Here is a tiny trained network, its code and every weight. The questions are about switching its units off for an input and a class, where a switched-off unit gives its printed mean instead of its output.

import numpy as np


def w(rows, s, z=0):
    codes = np.array(rows[::2]) - 128.0
    scale = np.full(codes.shape[1], s)
    scale[-1] = z or s
    return codes * scale


def f(y):
    return y / 2 * (1 + np.tanh(0.7978845608 * (y + 0.044715 * y**3)))


def log_softmax(a):
    a = a - a.max(-1, keepdims=True)
    return a - np.log(np.exp(a).sum(-1, keepdims=True))


def net(x, mask):
    res = np.array(x, float).reshape(1, 5) / 4 @ E
    y = f(res @ A[0][:, :-1].T + A[0][:, -1])
    res = res + np.where(mask, y, B[0][:, -1]) @ B[0][:, :-1]
    return log_softmax(res[-1] @ U[:, :-1].T + U[:, -1])


A, B = {}, {}
E = w([
[160,78,172,245,80,155,63,186,210],'x0',
[158,91,217,152,145,255,127,208,9],'x1',
[79,126,103,46,43,177,125,17,88],'x2',
[52,217,176,218,22,152,106,42,101],'x3',
[244,74,177,43,77,200,154,84,190],'x4',
],0.0078)
A[0] = w([
[160,135,100,177,93,68,121,115,251,203],'neuron 0',
[171,123,153,99,156,174,118,153,97,250],'neuron 1',
[113,120,64,184,170,83,107,194,174,176],'neuron 2',
[139,107,120,112,44,144,115,68,204,222],'neuron 3',
[127,92,80,202,179,59,112,168,157,208],'neuron 4',
[72,166,124,192,111,124,134,104,67,156],'neuron 5',
[199,215,206,74,175,118,178,112,96,224],'neuron 6',
[142,92,184,221,33,168,107,111,201,222],'neuron 7',
[121,129,117,129,47,158,97,86,148,189],'neuron 8',
[183,98,213,154,131,207,130,181,126,93],'neuron 9',
[144,170,181,241,95,104,124,120,192,77],'neuron 10',
[132,61,165,137,119,145,110,143,106,62],'neuron 11',
],0.014,0.0026)
B[0] = w([
[95,101,147,81,124,38,172,88,131,208],'neuron 0',
[155,114,161,148,154,108,134,101,173,197],'neuron 1',
[136,124,131,30,85,148,148,117,154,201],'neuron 2',
[136,108,146,106,87,98,179,57,149,209],'neuron 3',
[180,148,140,53,97,101,154,137,161,204],'neuron 4',
[74,165,121,165,135,115,94,161,118,210],'neuron 5',
[117,62,196,132,146,101,124,130,171,188],'neuron 6',
[102,175,145,166,159,182,74,185,91,248],'neuron 7',
[126,101,166,97,201,72,136,194,162,191],'neuron 8',
[216,77,99,86,130,172,151,123,129,244],'neuron 9',
[87,63,166,247,225,142,107,102,87,209],'neuron 10',
[141,131,218,88,107,166,116,153,143,173],'neuron 11',
],0.015,0.018)
U = w([
[136,116,55,159,67,131,135,46,108,5],'0',
[127,119,149,188,139,223,51,192,77,136],'1',
[2,172,145,192,149,79,74,143,74,78],'2',
[102,218,74,97,52,136,110,147,124,10],'3',
[107,81,172,58,126,92,165,103,169,251],'4',
],0.0084,0.0031)

Each question gives the input, the list of numbers given to net, and the class t.
The units are the neurons (one row each of A and B). Each row of codes is followed by its name. A weight is (code - 128) times the scale printed after its matrix; where a second scale follows, it is the last column's (A, B and U).
mask holds one flag per neuron, in row order. A switched-off neuron (its flag False) gives its mean, the last column of its row in B, instead of its output. The means were averaged over made-up inputs and are rounded, as every weight is.
A unit's drop is (log p(t) with every unit on - log p(t) with that unit switched off) / (log p(t) with every unit on - log p(t) with every unit switched off).
unit that matters most: the unit with the biggest drop
top k neurons: the k neurons with the biggest drops, biggest first
drop when u is switched off: that unit's drop, to one decimal
input [1,7,8,4,2], class 1: unit that matters most => neuron 7
input [-4,-2,4,7,0], class 2: top 2 neurons => (neuron 5; neuron 9)
input [3,6,7,8,-2], class 1: top 3 neurons => (neuron 0; neuron 7; neuron 11)
input [6,0,-8,3,3], class 1: top 2 neurons => (neuron 7; neuron 10)
input [-2,-4,8,1,-5], class 2: top 2 neurons => (neuron 9; neuron 5)
input [7,2,-5,6,-4], class 1: top 2 neurons => (neuron 7; neuron 9)
input [7,6,-6,-4,-7], class 4: top 2 neurons => (neuron 4; neuron 2)
input [0,8,0,2,3], class 1: top 2 neurons => (neuron 0; neuron 3)
input [8,3,-3,0,5], class 1: drop when neuron 7 is switched off => 0.7
input [-1,0,5,7,3], class 2: drop when neuron 9 is switched off => 0.1
input [8,4,-4,0,6], class 1: drop when neuron 7 is switched off => 0.1
input [8,3,7,4,5], class 1: drop when neuron 7 is switched off => 2.6
